Here is a tiny trained network, its code and every weight. The questions are about switching its units off for an input and a class, where a switched-off unit gives its printed mean instead of its output.

import numpy as np


def w(rows, s, z=0):
    codes = np.array(rows[::2]) - 128.0
    scale = np.full(codes.shape[1], s)
    scale[-1] = z or s
    return codes * scale


def f(y):
    return np.maximum(y, 0)


def log_softmax(a):
    a = a - a.max(-1, keepdims=True)
    return a - np.log(np.exp(a).sum(-1, keepdims=True))


def net(x, mask):
    res = np.array(x, float).reshape(1, 4) / 4 @ E
    y = f(res @ A[0][:, :-1].T + A[0][:, -1])
    res = res + np.where(mask, y, B[0][:, -1]) @ B[0][:, :-1]
    return log_softmax(res[-1] @ U[:, :-1].T + U[:, -1])


A, B = {}, {}
E = w([
[230,210,139,129,163,127,165],'x0',
[192,129,37,147,115,37,74],'x1',
[180,179,141,94,245,187,107],'x2',
[102,182,51,8,125,196,2],'x3',
],0.0069)
A[0] = w([
[122,93,108,154,63,44,122,224],'n1',
[77,16,135,196,103,37,149,121],'n2',
[164,181,212,151,185,168,185,185],'n3',
[103,155,88,22,187,220,49,254],'n4',
[1,97,152,47,95,204,112,214],'n5',
[204,180,129,139,228,123,129,177],'n6',
[195,218,60,92,133,131,84,149],'n7',
[172,129,105,168,102,34,135,196],'n8',
[128,132,56,117,35,40,104,144],'n9',
[77,72,236,175,126,141,224,224],'n10',
],0.007,0.0041)
B[0] = w([
[79,64,103,152,49,70,79,194],'n1',
[107,60,105,124,110,52,70,194],'n2',
[191,203,167,143,144,168,168,191],'n3',
[114,207,89,110,135,184,2,249],'n4',
[86,173,158,182,49,189,124,213],'n5',
[214,155,118,111,188,77,141,191],'n6',
[142,60,102,106,166,64,64,193],'n7',
[117,71,131,144,88,57,124,184],'n8',
[66,103,137,163,66,128,115,185],'n9',
[147,100,185,209,106,81,139,213],'n10',
],0.0089,0.011)
U = w([
[167,148,85,60,223,130,109,187],'0',
[170,151,198,169,139,137,192,149],'1',
[149,99,95,109,113,99,165,4],'2',
[91,88,102,70,146,151,172,15],'3',
[74,172,112,123,89,209,109,149],'4',
[137,119,112,102,125,114,190,17],'5',
[94,7,121,156,100,75,112,190],'6',
],0.011,0.0033)

Each question gives the input, the list of numbers given to net, and the class t.
The units are the neurons (one row each of A and B). Each row of codes is followed by its name. A weight is (code - 128) times the scale printed after its matrix; where a second scale follows, it is the last column's (A, B and U).
mask holds one flag per neuron, in row order. A switched-off neuron (its flag False) gives its mean, the last column of its row in B, instead of its output. The means were averaged over made-up inputs and are rounded, as every weight is.
A unit's drop is (log p(t) with every unit on - log p(t) with that unit switched off) / (log p(t) with every unit on - log p(t) with every unit switched off).
The circuit of an input: a set's keep is (log p(t) with only the set's units on - log p(t) with every unit switched off) / (log p(t) with every unit on - log p(t) with every unit switched off). Starting from all 10 units, units are removed one at a time, each time the one whose removal leaves the highest keep (on an exact tie, the one counted first), for as long as the keep stays at least 0.8.
units of the circuit, in order: the units of the circuit, biggest drop first
k most important neurons: the k neurons with the biggest drops, biggest first
drop of u: that unit's drop, to one decimal
input [-3,-6,1,-7], class 1: units of the circuit, in order -> [n3]
input [-5,-4,4,-7], class 1: units of the circuit, in order -> [n3, n1]
input [8,-5,-3,1], class 1: units of the circuit, in order -> [n4, n3]
input [-3,5,6,-4], class 0: units of the circuit, in order -> [n10, n9]
input [-6,-8,8,-3], class 1: units of the circuit, in order -> [n10, n3]
input [2,2,0,7], class 0: units of the circuit, in order -> [n7, n1]
input [-4,7,5,1], class 0: units of the circuit, in order -> [n10, n5]
input [-4,-6,-3,1], class 4: 3 most important neurons -> [n5, n7, n8]
input [-3,-1,4,-7], class 1: 4 most important neurons -> [n3, n7, n1, n9]
input [-8,-1,7,-5], class 1: 2 most important neurons -> [n1, n7]
input [-5,0,-6,8], class 4: drop of n6 -> 0.0
input [-5,-2,6,-7], class 1: drop of n3 -> 0.2
input [2,0,0,1], class 0: drop of n1 -> 0.1
input [-7,-6,-8,6], class 4: units of the circuit, in order -> [n5]
